Here is a tiny trained network, its code and every weight. The questions are about switching its units off for an input and a target symbol, where a switched-off unit gives its printed mean instead of its output.

import numpy as np


def w(rows, s, z=0):
    codes = np.array(rows[::2]) - 128.0
    scale = np.full(codes.shape[1], s)
    scale[-1] = z or s
    return codes * scale


def f(y):
    return y / 2 * (1 + np.tanh(0.7978845608 * (y + 0.044715 * y**3)))


def softmax(a):
    e = np.exp(a - a.max(-1, keepdims=True))
    return e / e.sum(-1, keepdims=True)


def log_softmax(a):
    a = a - a.max(-1, keepdims=True)
    return a - np.log(np.exp(a).sum(-1, keepdims=True))


def net(x, mask):
    ids = ['γδθμπτω'.index(c) for c in x.split()]
    T = len(ids)
    res = E[ids] + P[:T]
    u = 0
    for l in range(2):
        r = res
        for j in range(3):
            rows = slice(2 * j, 2 * j + 2)
            q, k, v = (r @ M[l][rows].T for M in (Q, K, V))
            z = softmax(np.where(np.tri(T) > 0, q @ k.T / 2**0.5, -1e9)) @ v
            o = O[l][rows]
            res = res + np.where(mask[u + j], z, o[:, -1]) @ o[:, :-1]
        u += 3
        y = f(res @ A[l][:, :-1].T + A[l][:, -1])
        res = res + np.where(mask[u : u + 4], y, B[l][:, -1]) @ B[l][:, :-1]
        u += 4
    return log_softmax(res[-1] @ U[:, :-1].T + U[:, -1])


Q, K, V, O, A, B = {}, {}, {}, {}, {}, {}
E = w([
[144,128,76,191,228,159],'γ',
[205,125,176,195,90,119],'δ',
[40,137,103,177,71,28],'θ',
[245,123,160,137,99,125],'μ',
[200,141,84,166,68,113],'π',
[166,115,107,88,189,200],'τ',
[41,109,171,102,178,157],'ω',
],0.011)
P = w([
[98,254,133,78,170,117],'0',
[97,194,207,234,108,213],'1',
[130,186,164,202,113,166],'2',
[132,168,146,203,110,153],'3',
[128,150,140,214,115,140],'4',
[134,134,136,212,125,122],'5',
[130,118,120,210,126,113],'6',
[133,103,114,204,131,100],'7',
[138,88,111,206,136,92],'8',
[143,74,106,202,140,85],'9',
[144,58,97,200,141,89],'10',
[152,45,95,189,144,86],'11',
[153,30,87,194,140,97],'12',
[160,22,66,187,134,91],'13',
],0.0068)
Q[0] = w([
[132,91,113,132,130,105],'0.h0',
[130,215,150,125,118,150],'0.h0',
[56,128,29,229,2,6],'0.h1',
[110,196,84,28,139,150],'0.h1',
[170,117,75,99,81,107],'0.h2',
[144,153,131,107,32,68],'0.h2',
],0.011)
K[0] = w([
[131,109,132,126,120,125],'0.h0',
[107,206,141,112,145,129],'0.h0',
[125,5,130,105,134,123],'0.h1',
[97,211,176,137,130,145],'0.h1',
[200,54,175,165,82,128],'0.h2',
[143,65,107,142,124,159],'0.h2',
],0.017)
V[0] = w([
[99,215,160,120,127,140],'0.h0',
[125,255,102,65,145,156],'0.h0',
[143,152,32,182,82,83],'0.h1',
[26,121,155,206,161,95],'0.h1',
[172,92,180,155,130,123],'0.h2',
[163,88,145,163,131,107],'0.h2',
],0.0099)
O[0] = w([
[158,231,170,134,97,168,172],'0.h0',
[162,249,135,78,141,152,115],'0.h0',
[204,125,2,63,48,159,162],'0.h1',
[99,110,152,205,81,226,253],'0.h1',
[132,121,190,186,120,81,106],'0.h2',
[140,118,163,209,108,75,105],'0.h2',
],0.0072,0.005)
A[0] = w([
[125,179,102,58,163,2,148],'0.n0',
[192,129,140,164,20,119,190],'0.n1',
[166,130,36,133,224,200,253],'0.n2',
[246,132,133,212,174,162,242],'0.n3',
],0.0076,0.0042)
B[0] = w([
[220,155,150,48,143,28,118],'0.n0',
[187,126,162,149,2,112,200],'0.n1',
[142,125,60,114,199,188,240],'0.n2',
[233,132,117,204,159,117,255],'0.n3',
],0.0075)
Q[1] = w([
[164,111,153,73,152,172],'1.h0',
[182,130,157,137,67,69],'1.h0',
[167,118,172,172,100,155],'1.h1',
[90,135,88,86,221,254],'1.h1',
[129,148,143,165,79,126],'1.h2',
[125,180,146,52,145,146],'1.h2',
],0.012)
K[1] = w([
[147,219,148,148,120,178],'1.h0',
[135,70,135,191,126,141],'1.h0',
[110,67,106,123,148,117],'1.h1',
[132,247,137,119,128,146],'1.h1',
[105,98,123,141,113,118],'1.h2',
[129,186,172,124,120,159],'1.h2',
],0.014)
V[1] = w([
[39,114,199,204,103,135],'1.h0',
[125,113,10,108,56,222],'1.h0',
[198,121,44,206,215,168],'1.h1',
[195,129,126,171,2,71],'1.h1',
[78,213,161,76,121,164],'1.h2',
[119,128,154,175,92,220],'1.h2',
],0.0075)
O[1] = w([
[48,142,140,50,186,176,60],'1.h0',
[186,46,32,73,39,166,158],'1.h0',
[105,254,115,56,129,199,235],'1.h1',
[76,149,45,128,113,42,89],'1.h1',
[134,44,80,163,128,104,61],'1.h2',
[84,98,90,57,159,106,254],'1.h2',
],0.0086,0.0076)
A[1] = w([
[156,146,151,3,158,202,100],'1.n0',
[232,136,68,170,157,164,254],'1.n1',
[44,60,65,77,94,166,105],'1.n2',
[126,186,122,78,59,43,68],'1.n3',
],0.0067,0.0064)
B[1] = w([
[129,95,61,234,118,151,196],'1.n0',
[71,112,175,68,88,89,252],'1.n1',
[197,128,142,91,173,201,165],'1.n2',
[191,70,94,126,254,171,161],'1.n3',
],0.009,0.019)
U = w([
[167,100,106,40,154,125,132],'γ',
[127,47,94,214,48,80,98],'δ',
[33,211,159,2,151,121,254],'θ',
[199,81,118,188,217,143,110],'μ',
[122,165,87,216,151,87,113],'π',
[132,176,99,161,86,180,29],'τ',
[147,117,230,83,66,122,154],'ω',
],0.0069,0.0054)

Each question gives the input, a string of symbols that net reads in full, and the target symbol t.
The units are the heads (2 rows each of Q, K, V and O) and the neurons (one row each of A and B). Each row of codes is followed by its name. A weight is (code - 128) times the scale printed after its matrix; where a second scale follows, it is the last column's (O, A, B and U).
mask holds one flag per unit, layer by layer, with each layer's heads first. A switched-off unit (its flag False) gives its mean, the last column of its rows in O or B, instead of its output. The means were averaged over made-up inputs and are rounded, as every weight is.
A unit's drop is (log p(t) with every unit on - log p(t) with that unit switched off) / (log p(t) with every unit on - log p(t) with every unit switched off).
The circuit of an input: a set's keep is (log p(t) with only the set's units on - log p(t) with every unit switched off) / (log p(t) with every unit on - log p(t) with every unit switched off). Starting from the 12 units with the biggest drops (on a tie, the unit counted first), units are removed one at a time, each time the one whose removal leaves the highest keep (on an exact tie, the one counted first), for as long as the keep stays at least 0.8.
units of the circuit, in order: the units of the circuit, biggest drop first
most important unit: the unit with the biggest drop
k most important neurons: the k neurons with the biggest drops, biggest first
k most important neurons of layer l: the k neurons of layer l with the biggest drops, biggest first
heads that matter: for each layer, one digit per head in row order, 1 if its drop is at least 0.15 and else 0, layers parted by /
input ω θ π γ γ δ ω ω ω θ, target θ: units of the circuit, in order => [1.h0, 1.n0]
input τ ω δ π ω δ θ ω ω ω τ π ω γ, target ω: heads that matter => 010 / 110
input τ π μ ω γ θ ω δ ω τ, target ω: heads that matter => 110 / 110
input ω ω ω γ γ π ω ω γ γ θ, target γ: 2 most important neurons => [1.n2, 1.n1]
input μ ω π ω ω ω θ μ, target δ: units of the circuit, in order => [1.h1, 0.n1, 0.h0, 0.n2]
input ω ω δ θ γ δ μ, target π: heads that matter => 101 / 010
input π π γ γ ω γ ω γ θ ω ω δ π, target π: most important unit => 0.h0
input π θ γ γ ω π τ δ ω ω δ ω ω μ, target ω: units of the circuit, in order => [0.n1, 1.n0, 0.h2]
input π τ γ γ γ γ θ ω, target δ: 4 most important neurons => [0.n0, 0.n1, 0.n3, 1.n2]
input γ π ω μ μ γ γ δ, target τ: units of the circuit, in order => [1.h1, 1.n0, 0.n1, 0.n2]
input δ δ τ π θ π, target δ: 4 most important neurons => [0.n1, 0.n3, 1.n2, 0.n2]
input ω ω θ θ θ θ ω θ ω γ μ, target τ: heads that matter => 100 / 010
input τ γ ω μ π ω δ δ ω τ γ π, target τ: units of the circuit, in order => [1.h1, 0.n1, 1.n0, 0.n2]
input θ τ μ, target θ: 2 most important neurons of layer 1 => [1.n0, 1.n1]
input ω γ γ γ ω γ ω, target μ: heads that matter => 111 / 110
input τ μ ω γ ω δ θ ω γ ω ω θ δ, target δ: most important unit => 1.h1
input μ ω γ ω ω γ μ ω ω γ γ δ δ, target π: 2 most important neurons => [0.n1, 0.n2]
input δ δ θ ω γ ω μ, target ω: heads that matter => 000 / 000
input π γ θ γ π ω ω π δ ω ω γ, target δ: units of the circuit, in order => [1.h0, 0.h1, 0.n2, 0.h0]
input δ γ ω θ π θ ω π π ω π μ, target γ: 3 most important neurons => [1.n3, 1.n0, 0.n1]
input ω μ π ω π ω θ ω γ δ π τ δ, target θ: units of the circuit, in order => [1.h1, 1.n0]
input π ω γ μ γ, target δ: 2 most important neurons => [0.n0, 1.n1]
input δ θ δ ω ω μ ω π ω θ γ δ θ γ, target θ: 2 most important neurons => [1.n0, 0.n2]
